Below is a small trained network, with its code and all its weights. Each question gives an input and a target symbol and asks what happens when units are switched off, that is, made to give their printed mean instead of their output.

import numpy as np


def w(rows, s, z=0):
    codes = np.array(rows[::2]) - 128.0
    scale = np.full(codes.shape[1], s)
    scale[-1] = z or s
    return codes * scale


def norm(h):
    return h / np.sqrt((h * h).mean(-1, keepdims=True) + 1e-5)


def f(y):
    return np.maximum(y, 0)


def softmax(a):
    e = np.exp(a - a.max(-1, keepdims=True))
    return e / e.sum(-1, keepdims=True)


def log_softmax(a):
    a = a - a.max(-1, keepdims=True)
    return a - np.log(np.exp(a).sum(-1, keepdims=True))


def net(x, mask):
    ids = ['βγεζλξπτφ'.index(c) for c in x.split()]
    T = len(ids)
    res = E[ids] + P[:T]
    u = 0
    for l in range(2):
        q, k, v = (norm(res) @ M[l].T for M in (Q, K, V))
        z = softmax(np.where(np.tri(T) > 0, q @ k.T / 2**0.5, -1e9)) @ v
        res = res + np.where(mask[u], z, O[l][:, -1]) @ O[l][:, :-1]
        u += 1
        y = f(norm(res) @ A[l][:, :-1].T + A[l][:, -1])
        res = res + np.where(mask[u : u + 8], y, B[l][:, -1]) @ B[l][:, :-1]
        u += 8
    return log_softmax(norm(res)[-1] @ U[:, :-1].T + U[:, -1])


Q, K, V, O, A, B = {}, {}, {}, {}, {}, {}
E = w([
[56,172,106,110],'β',
[223,121,5,224],'γ',
[192,96,130,132],'ε',
[114,117,73,73],'ζ',
[119,163,159,181],'λ',
[102,114,154,123],'ξ',
[204,118,176,89],'π',
[161,110,209,173],'τ',
[73,198,164,172],'φ',
],0.02)
P = w([
[109,142,113,91],'0',
[174,128,158,105],'1',
[77,132,158,141],'2',
[232,194,12,112],'3',
[174,131,161,103],'4',
[52,129,154,156],'5',
[235,198,2,127],'6',
[172,133,161,102],'7',
[41,123,150,163],'8',
[227,201,7,128],'9',
[173,131,159,101],'10',
[30,123,140,166],'11',
],0.015)
Q[0] = w([
[5,164,54,172],'L0H1',
[68,138,105,49],'L0H1',
],0.011)
K[0] = w([
[122,62,4,254],'L0H1',
[35,68,238,76],'L0H1',
],0.0052)
V[0] = w([
[97,79,196,87],'L0H1',
[253,173,94,71],'L0H1',
],0.003)
O[0] = w([
[117,250,145,35,2],'L0H1',
[179,2,44,54,193],'L0H1',
],0.0032,0.00083)
A[0] = w([
[137,199,18,155,160],'L0N1',
[185,203,57,172,139],'L0N2',
[57,147,111,151,77],'L0N3',
[114,62,143,147,93],'L0N4',
[24,180,81,162,254],'L0N5',
[163,82,128,6,98],'L0N6',
[126,104,95,97,123],'L0N7',
[178,184,1,148,194],'L0N8',
],0.0099,0.0061)
B[0] = w([
[225,66,60,135,192],'L0N1',
[253,67,86,180,191],'L0N2',
[114,218,99,128,156],'L0N3',
[104,152,80,103,133],'L0N4',
[159,82,128,86,250],'L0N5',
[2,120,110,190,146],'L0N6',
[106,167,124,116,133],'L0N7',
[246,128,170,28,202],'L0N8',
],0.0099,0.011)
Q[1] = w([
[3,144,9,31],'L1H1',
[46,139,230,121],'L1H1',
],0.0072)
K[1] = w([
[155,152,40,71],'L1H1',
[254,34,141,158],'L1H1',
],0.011)
V[1] = w([
[123,165,134,254],'L1H1',
[174,168,105,73],'L1H1',
],0.0033)
O[1] = w([
[192,129,87,141,36],'L1H1',
[2,200,125,119,253],'L1H1',
],0.005,0.0004)
A[1] = w([
[178,134,163,188,132],'L1N1',
[96,158,2,69,255],'L1N2',
[136,186,130,75,170],'L1N3',
[175,161,167,64,28],'L1N4',
[91,98,173,177,3],'L1N5',
[210,186,80,179,20],'L1N6',
[117,203,143,135,66],'L1N7',
[83,79,83,225,206],'L1N8',
],0.011,0.0034)
B[1] = w([
[75,134,50,107,255],'L1N1',
[171,178,177,183,243],'L1N2',
[132,49,84,152,211],'L1N3',
[64,156,97,100,204],'L1N4',
[227,155,76,157,171],'L1N5',
[83,82,194,147,231],'L1N6',
[145,91,68,125,188],'L1N7',
[2,191,93,129,187],'L1N8',
],0.0087,0.0046)
U = w([
[71,100,27,65,31],'β',
[90,88,187,53,224],'γ',
[103,7,112,124,151],'ε',
[154,183,83,163,157],'ζ',
[148,149,236,117,190],'λ',
[136,205,131,21,57],'ξ',
[121,81,159,220,87],'π',
[86,133,158,116,253],'τ',
[154,252,175,109,68],'φ',
],0.019,0.0052)

Each question gives the input, a string of symbols that net reads in full, and the target symbol t.
The units are the heads (2 rows each of Q, K, V and O) and the neurons (one row each of A and B). Each row of codes is followed by its name. A weight is (code - 128) times the scale printed after its matrix; where a second scale follows, it is the last column's (O, A, B and U).
mask holds one flag per unit, layer by layer, with each layer's heads first. A switched-off unit (its flag False) gives its mean, the last column of its rows in O or B, instead of its output. The means were averaged over made-up inputs and are rounded, as every weight is.
A unit's drop is (log p(t) with every unit on - log p(t) with that unit switched off) / (log p(t) with every unit on - log p(t) with every unit switched off).
The circuit of an input: a set's keep is (log p(t) with only the set's units on - log p(t) with every unit switched off) / (log p(t) with every unit on - log p(t) with every unit switched off). Starting from the 12 units with the biggest drops (on a tie, the unit counted first), units are removed one at a time, each time the one whose removal leaves the highest keep (on an exact tie, the one counted first), for as long as the keep stays at least 0.8.
circuit, biggest first: the units of the circuit, biggest drop first
top k neurons: the k neurons with the biggest drops, biggest first
top k neurons in layer l: the k neurons of layer l with the biggest drops, biggest first
drop of u: that unit's drop, to one decimal
input ξ τ β ε λ, target π: circuit, biggest first : [L0N8, L1N6]
input ε λ τ β ε φ φ λ λ, target ζ: top 2 neurons : [L0N8, L1N5]
input ξ λ φ γ γ φ ε φ φ φ ε λ, target τ: top 2 neurons : [L0N8, L1N8]
input λ φ β β ε ε, target β: top 2 neurons : [L0N5, L1N8]
input λ ε ζ π ε τ λ τ ξ, target γ: circuit, biggest first : [L0N2]
input λ φ φ ξ ξ φ φ ζ λ, target τ: circuit, biggest first : [L0N8, L1N8]
input ξ λ π, target λ: top 4 neurons in layer 0 : [L0N2, L0N1, L0N6, L0N8]
input π ξ φ, target τ: top 3 neurons : [L0N1, L0N2, L0N8]
input ε φ τ, target π: top 3 neurons in layer 0 : [L0N8, L0N5, L0N3]
input φ φ λ φ λ ζ, target ξ: top 3 neurons : [L0N5, L1N2, L0N2]
input ε γ λ, target ζ: top 2 neurons : [L0N8, L0N1]
input λ ξ β φ π, target γ: top 4 neurons : [L0N2, L0N1, L0N6, L1N2]
input λ φ ε, target β: top 2 neurons : [L0N5, L0N2]
input φ τ φ ε ζ ε ε ζ, target φ: top neuron in layer 1 : [L1N2]
input ε ξ ζ, target ξ: top 4 neurons : [L1N2, L1N6, L0N5, L0N2]
input λ φ λ λ π γ β φ λ β φ φ, target τ: top 2 neurons in layer 0 : [L0N8, L0N2]
input φ φ γ φ φ φ ε γ π, target λ: top 4 neurons : [L0N2, L0N1, L0N8, L0N5]
input β ε λ β λ β φ φ ε φ φ, target β: top 2 neurons : [L0N8, L0N1]
input φ φ β ξ φ φ φ ξ λ ε π, target γ: top 4 neurons in layer 0 : [L0N2, L0N1, L0N6, L0N3]
input ξ φ ε ε λ ε φ ξ φ ε φ ε, target τ: top neuron : [L1N8]
input φ φ φ ξ ξ λ π λ τ ε λ, target π: top 4 neurons in layer 0 : [L0N8, L0N5, L0N1, L0N6]
input λ λ λ λ λ φ π φ φ β β ε, target τ: top 4 neurons in layer 0 : [L0N8, L0N2, L0N1, L0N4]
input λ ζ φ ξ ξ ξ, target γ: drop of L1N1 : 0.1
